Here is a tiny trained network, its code and every weight. The questions are about switching its units off for an input and a class, where a switched-off unit gives its printed mean instead of its output.

import numpy as np


def w(rows, s, z=0):
    codes = np.array(rows[::2]) - 128.0
    scale = np.full(codes.shape[1], s)
    scale[-1] = z or s
    return codes * scale


def f(y):
    return y / 2 * (1 + np.tanh(0.7978845608 * (y + 0.044715 * y**3)))


def log_softmax(a):
    a = a - a.max(-1, keepdims=True)
    return a - np.log(np.exp(a).sum(-1, keepdims=True))


def net(x, mask):
    res = np.array(x, float).reshape(1, 3) / 4 @ E
    y = f(res @ A[0][:, :-1].T + A[0][:, -1])
    res = res + np.where(mask, y, B[0][:, -1]) @ B[0][:, :-1]
    return log_softmax(res[-1] @ U[:, :-1].T + U[:, -1])


A, B = {}, {}
E = w([
[44,8,212,177,183,134,153,87],'x0',
[153,116,98,33,79,171,54,43],'x1',
[213,134,145,210,40,252,153,138],'x2',
],0.011)
A[0] = w([
[125,62,174,138,106,135,150,88,61],'neuron 1',
[127,99,158,59,104,205,61,125,74],'neuron 2',
[96,87,126,137,159,167,118,133,101],'neuron 3',
[140,148,150,162,145,207,136,112,254],'neuron 4',
[150,128,132,23,95,136,63,72,218],'neuron 5',
[192,254,74,86,101,146,129,195,119],'neuron 6',
[152,156,122,211,156,113,130,221,88],'neuron 7',
[133,156,141,141,135,117,181,202,124],'neuron 8',
[171,118,171,168,212,134,117,73,36],'neuron 9',
[142,92,89,97,145,53,138,146,37],'neuron 10',
[88,168,151,91,128,65,104,97,38],'neuron 11',
[68,101,150,129,129,170,177,114,37],'neuron 12',
[105,139,179,114,125,62,170,203,149],'neuron 13',
[117,156,98,83,146,10,102,151,137],'neuron 14',
[100,24,176,145,139,187,139,95,141],'neuron 15',
[163,110,91,93,105,125,118,58,41],'neuron 16',
[153,129,103,119,148,163,78,72,133],'neuron 17',
[189,144,152,190,70,250,152,167,87],'neuron 18',
[176,124,102,156,69,171,144,161,80],'neuron 19',
],0.0097,0.0071)
B[0] = w([
[166,210,134,159,88,149,24,124,154],'neuron 1',
[125,196,103,218,138,180,142,60,166],'neuron 2',
[148,166,152,140,107,139,109,154,148],'neuron 3',
[80,42,124,72,179,67,175,158,186],'neuron 4',
[112,80,86,175,145,104,199,121,246],'neuron 5',
[167,145,180,207,49,55,75,215,248],'neuron 6',
[148,142,65,195,98,155,134,29,183],'neuron 7',
[122,155,114,209,97,143,181,89,172],'neuron 8',
[173,218,157,136,138,140,57,83,139],'neuron 9',
[122,211,158,104,147,231,51,60,159],'neuron 10',
[138,181,139,107,155,254,78,109,171],'neuron 11',
[182,185,150,151,69,197,37,105,148],'neuron 12',
[145,90,56,137,135,152,175,99,191],'neuron 13',
[110,81,164,64,230,145,99,157,235],'neuron 14',
[174,161,124,176,112,63,102,222,201],'neuron 15',
[166,214,129,168,118,217,88,58,158],'neuron 16',
[141,144,117,165,124,141,166,102,165],'neuron 17',
[81,122,124,23,235,185,116,86,211],'neuron 18',
[129,132,147,112,205,155,59,144,171],'neuron 19',
],0.015)
U = w([
[123,119,159,85,247,205,64,162,107],'0',
[208,201,173,191,99,91,42,232,97],'1',
[160,165,37,235,125,182,220,31,100],'2',
[117,1,127,108,157,45,247,237,254],'3',
[140,175,191,92,46,138,138,91,81],'4',
],0.0088,0.006)

Each question gives the input, the list of numbers given to net, and the class t.
The units are the neurons (one row each of A and B). Each row of codes is followed by its name. A weight is (code - 128) times the scale printed after its matrix; where a second scale follows, it is the last column's (A, B and U).
mask holds one flag per neuron, in row order. A switched-off neuron (its flag False) gives its mean, the last column of its row in B, instead of its output. The means were averaged over made-up inputs and are rounded, as every weight is.
A unit's drop is (log p(t) with every unit on - log p(t) with that unit switched off) / (log p(t) with every unit on - log p(t) with every unit switched off).
The circuit of an input: a set's keep is (log p(t) with only the set's units on - log p(t) with every unit switched off) / (log p(t) with every unit on - log p(t) with every unit switched off). Starting from the 12 units with the biggest drops (on a tie, the unit counted first), units are removed one at a time, each time the one whose removal leaves the highest keep (on an exact tie, the one counted first), for as long as the keep stays at least 0.8.
circuit, biggest first: the units of the circuit, biggest drop first
k most important neurons: the k neurons with the biggest drops, biggest first
drop of u: that unit's drop, to one decimal
input [-1,-2,6], class 0: most important neuron : [neuron 18]
input [8,-7,7], class 1: 2 most important neurons : [neuron 15; neuron 1]
input [0,0,-3], class 3: 2 most important neurons : [neuron 18; neuron 16]
input [5,8,8], class 0: 4 most important neurons : [neuron 18; neuron 4; neuron 19; neuron 7]
input [-5,2,5], class 0: 3 most important neurons : [neuron 18; neuron 19; neuron 15]
input [8,8,-7], class 1: 2 most important neurons : [neuron 15; neuron 18]
input [6,0,5], class 1: 4 most important neurons : [neuron 15; neuron 14; neuron 1; neuron 12]
input [4,5,1], class 2: 4 most important neurons : [neuron 6; neuron 2; neuron 14; neuron 5]
input [6,7,-3], class 2: 2 most important neurons : [neuron 6; neuron 5]
input [5,5,7], class 0: 2 most important neurons : [neuron 18; neuron 6]
input [5,5,-1], class 1: 4 most important neurons : [neuron 15; neuron 13; neuron 7; neuron 1]
input [-3,-8,8], class 0: 4 most important neurons : [neuron 18; neuron 19; neuron 4; neuron 5]
input [5,-7,2], class 2: 2 most important neurons : [neuron 6; neuron 7]
input [6,6,-5], class 1: circuit, biggest first : [neuron 15]
input [5,-5,6], class 0: 2 most important neurons : [neuron 18; neuron 6]
input [8,-7,-1], class 1: drop of neuron 15 : 1.2
input [-3,-5,2], class 2: drop of neuron 7 : 2.0
input [-6,8,8], class 0: drop of neuron 18 : 5.3
input [-1,-7,7], class 0: drop of neuron 18 : 3.8
input [0,-4,0], class 2: circuit, biggest first : [neuron 14]
